Small tables with named rows and columns. After each table, cells are looked up by row and column.

Table lupopi
|  | vutu | ved |
|---|---|---|
| duki | 196 | 185 |
| rula | 147 | 97 |
| sim | 80 | 148 |
| rabasor | 227 | 189 |
| sarusam | 166 | 19 |
| fam | 76 | 158 |
| tinonin | 92 | 164 |

vutu of rabasor is 227
vutu of fam is 76
vutu of tinonin is 92
vutu of duki is 196
ved of duki is 185
ved of rula is 97
ved of sim is 148
vutu of sim is 80
ved of sarusam is 19
ved of rabasor is 189
ved of fam is 158
vutu of rula is 147
vutu of sarusam is 166
ved of tinonin is 164

pigopa =
|  | dom | pip | degeduk | dupon | gegi |
|---|---|---|---|---|---|
| bodobuk | 25.1 | 40.7 | 29.7 | -73.2 | 33.2 |
| zek | -33.7 | 35.2 | 33.2 | -33.8 | 80.0 |
| ton | 30.4 | 88.0 | 71.9 | -17.8 | 54.8 |

ton, dom: 30.4
zek, dupon: -33.8
bodobuk, gegi: 33.2
ton, pip: 88.0
ton, gegi: 54.8
zek, dom: -33.7
zek, degeduk: 33.2
zek, gegi: 80.0
bodobuk, dupon: -73.2
bodobuk, degeduk: 29.7
zek, pip: 35.2
bodobuk, dom: 25.1

goturi:
|  | vopal | beginut | mori | fipuzo | rimufub | toriv | rav | dom |
|---|---|---|---|---|---|---|---|---|
| banad | 198 | 162 | 92 | 181 | 112 | 81 | 205 | 191 |
| gugas | 153 | 57 | 179 | 116 | 93 | 143 | 154 | 66 |
| mukazug | 142 | 105 | 31 | 126 | 138 | 164 | 48 | 220 |
| nelizef | 64 | 132 | 79 | 162 | 53 | 142 | 71 | 143 |
| mebezeg | 200 | 107 | 146 | 53 | 160 | 107 | 52 | 119 |
| rok | 118 | 159 | 213 | 103 | 73 | 160 | 52 | 223 |
| nidol | 168 | 223 | 80 | 71 | 86 | 73 | 119 | 50 |
| lanedo | 98 | 161 | 161 | 66 | 219 | 162 | 191 | 140 |
| duro | 86 | 31 | 109 | 81 | 23 | 129 | 182 | 146 |
| feruv | 166 | 123 | 112 | 175 | 170 | 184 | 106 | 41 |

What is the beginut of nidol in goturi?
223
What is the fipuzo of gugas in goturi?
116
What is the rimufub of feruv in goturi?
170
What is the dom of duro in goturi?
146
What is the toriv of gugas in goturi?
143
What is the rimufub of nidol in goturi?
86
What is the vopal of duro in goturi?
86
What is the rav of banad in goturi?
205
What is the beginut of gugas in goturi?
57
What is the dom of banad in goturi?
191
What is the fipuzo of feruv in goturi?
175
What is the dom of mukazug in goturi?
220
What is the toriv of lanedo in goturi?
162
What is the beginut of rok in goturi?
159
What is the rav of mukazug in goturi?
48
What is the rimufub of duro in goturi?
23
What is the fipuzo of lanedo in goturi?
66
What is the rimufub of banad in goturi?
112

ses:
columns: von, regizap, rilinab, vefe, riz, lig, gisanu, borul, lov
lipiti: [-396, -733, -1307, -1032, -1509, -2835, 1746, 499, -3500]
per: [1549, 3236, -2338, -3743, -7250, 5878, 26, 597, -8753]
tagaki: [307, -1220, -2416, 243, -3180, -1686, -3558, 1637, -2767]

borul of lipiti: 499
vefe of lipiti: -1032
von of per: 1549
vefe of per: -3743
rilinab of tagaki: -2416
regizap of lipiti: -733
gisanu of lipiti: 1746
von of lipiti: -396
lov of per: -8753
von of tagaki: 307
rilinab of lipiti: -1307
Row with the largest lig: per

Table tefi
cols = bas, selive, ripova, bod, sel, budig, serasu, sem, rak
saselo: [0.10, 0.24, 0.17, 0.66, -0.41, 0.62, 0.64, 0.21, 0.03]
ziz: [-0.30, -0.44, -0.02, -0.77, 0.45, -0.17, -0.31, -0.17, 0.13]
tabuk: [0.29, 0.39, -0.16, 0.50, 0.35, 0.06, 0.10, 0.63, -0.02]
bires: [-0.26, -0.41, -0.10, -0.81, 0.55, -0.36, -0.48, -0.16, 0.09]
suta: [-0.33, -0.41, 0.30, -0.32, -0.36, 0.39, 0.31, -0.45, 0.11]
vagolav: [0.18, 0.30, -0.04, 0.65, -0.77, 0.25, 0.34, 0.05, -0.20]
dupur: [0.17, 0.30, -0.03, 0.64, -0.37, 0.41, 0.45, 0.35, -0.07]
dato: [-0.09, -0.17, -0.37, -0.50, -0.11, -0.71, -0.66, -0.30, -0.26]
vupub: [-0.01, 0.05, 0.41, 0.48, -0.70, 0.52, 0.57, -0.36, 0.02]

dato, bas -> -0.09
suta, selive -> -0.41
tabuk, bod -> 0.50
suta, bod -> -0.32
dato, ripova -> -0.37
ziz, rak -> 0.13
Which row has the largest bod? saselo

